Below is a small trained network, with its code and all its weights. Each question gives an input and a class and asks what happens when units are switched off, that is, made to give their printed mean instead of their output.

import numpy as np


def w(rows, s, z=0):
    codes = np.array(rows[::2]) - 128.0
    scale = np.full(codes.shape[1], s)
    scale[-1] = z or s
    return codes * scale


def norm(h):
    return h / np.sqrt((h * h).mean(-1, keepdims=True) + 1e-5)


def f(y):
    return np.maximum(y, 0)


def log_softmax(a):
    a = a - a.max(-1, keepdims=True)
    return a - np.log(np.exp(a).sum(-1, keepdims=True))


def net(x, mask):
    res = np.array(x, float).reshape(1, 6) / 4 @ E
    u = 0
    for l in range(2):
        y = f(norm(res) @ A[l][:, :-1].T + A[l][:, -1])
        res = res + np.where(mask[u : u + 7], y, B[l][:, -1]) @ B[l][:, :-1]
        u += 7
    return log_softmax(norm(res)[-1] @ U[:, :-1].T + U[:, -1])


A, B = {}, {}
E = w([
[130,173,93],'x0',
[120,133,117],'x1',
[2,128,200],'x2',
[150,143,115],'x3',
[67,127,92],'x4',
[114,120,130],'x5',
],0.0065)
A[0] = w([
[202,117,149,114],'L0N0',
[150,128,185,205],'L0N1',
[90,166,60,206],'L0N2',
[194,174,146,66],'L0N3',
[166,123,197,90],'L0N4',
[69,147,159,148],'L0N5',
[251,164,176,251],'L0N6',
],0.014,0.0011)
B[0] = w([
[95,135,176,200],'L0N0',
[122,97,61,173],'L0N1',
[107,1,132,184],'L0N2',
[122,172,190,191],'L0N3',
[140,240,95,177],'L0N4',
[54,129,142,212],'L0N5',
[82,100,85,255],'L0N6',
],0.009,0.0079)
A[1] = w([
[124,128,165,186],'L1N0',
[135,139,225,199],'L1N1',
[118,111,85,131],'L1N2',
[145,113,77,120],'L1N3',
[198,158,4,127],'L1N4',
[134,100,144,181],'L1N5',
[119,211,100,249],'L1N6',
],0.015,0.0013)
B[1] = w([
[58,105,151,160],'L1N0',
[65,147,198,164],'L1N1',
[19,106,193,202],'L1N2',
[62,151,222,185],'L1N3',
[68,158,175,242],'L1N4',
[2,65,48,158],'L1N5',
[116,10,86,254],'L1N6',
],0.007,0.0051)
U = w([
[89,145,147,137],'0',
[91,224,245,109],'1',
[108,100,23,120],'2',
[92,171,75,131],'3',
[128,100,91,133],'4',
[144,143,166,184],'5',
[243,177,69,3],'6',
],0.011,0.0042)

Each question gives the input, the list of numbers given to net, and the class t.
The units are the neurons (one row each of A and B). Each row of codes is followed by its name. A weight is (code - 128) times the scale printed after its matrix; where a second scale follows, it is the last column's (A, B and U).
mask holds one flag per neuron, layer by layer. A switched-off neuron (its flag False) gives its mean, the last column of its row in B, instead of its output. The means were averaged over made-up inputs and are rounded, as every weight is.
A unit's drop is (log p(t) with every unit on - log p(t) with that unit switched off) / (log p(t) with every unit on - log p(t) with every unit switched off).
The circuit of an input: a set's keep is (log p(t) with only the set's units on - log p(t) with every unit switched off) / (log p(t) with every unit on - log p(t) with every unit switched off). Starting from the 12 units with the biggest drops (on a tie, the unit counted first), units are removed one at a time, each time the one whose removal leaves the highest keep (on an exact tie, the one counted first), for as long as the keep stays at least 0.8.
units of the circuit, in order: the units of the circuit, biggest drop first
most important unit: the unit with the biggest drop
top k neurons: the k neurons with the biggest drops, biggest first
top k neurons in layer l: the k neurons of layer l with the biggest drops, biggest first
drop when u is switched off: that unit's drop, to one decimal
input [-2,-7,-7,-1,0,0], class 1: units of the circuit, in order => (L0N2, L1N4)
input [6,-2,1,-4,-6,0], class 2: most important unit => L0N6
input [-4,7,-8,-1,8,-1], class 1: top 2 neurons => (L1N3, L1N4)
input [5,-7,1,1,-8,-6], class 2: top 2 neurons in layer 0 => (L0N6, L0N1)
input [-2,4,2,-6,-6,3], class 2: top 4 neurons in layer 0 => (L0N4, L0N1, L0N2, L0N6)
input [-7,-2,1,8,-8,3], class 2: top 4 neurons in layer 0 => (L0N6, L0N1, L0N4, L0N0)
input [0,-2,-7,0,-1,1], class 1: top 3 neurons in layer 0 => (L0N5, L0N4, L0N2)
input [-5,-6,-8,0,3,-3], class 1: top 2 neurons in layer 0 => (L0N2, L0N5)
input [4,4,-7,-7,-3,5], class 1: top 2 neurons => (L0N5, L0N4)
input [7,-6,-8,0,-3,-8], class 0: top 2 neurons => (L0N6, L1N6)
input [0,-4,-8,2,-5,3], class 1: top 2 neurons => (L1N4, L0N5)
input [8,-5,0,-2,-8,0], class 2: top 2 neurons => (L0N6, L1N6)
input [-6,3,-6,0,3,0], class 1: top 2 neurons => (L0N2, L0N5)
input [8,1,-7,0,-5,-3], class 5: top neuron => (L1N6)
input [6,5,-7,-1,7,1], class 1: drop when L0N4 is switched off => -0.2
input [0,0,-7,-3,2,-6], class 1: drop when L0N1 is switched off => 0.0
input [-3,4,-8,4,1,0], class 1: drop when L0N2 is switched off => 0.1
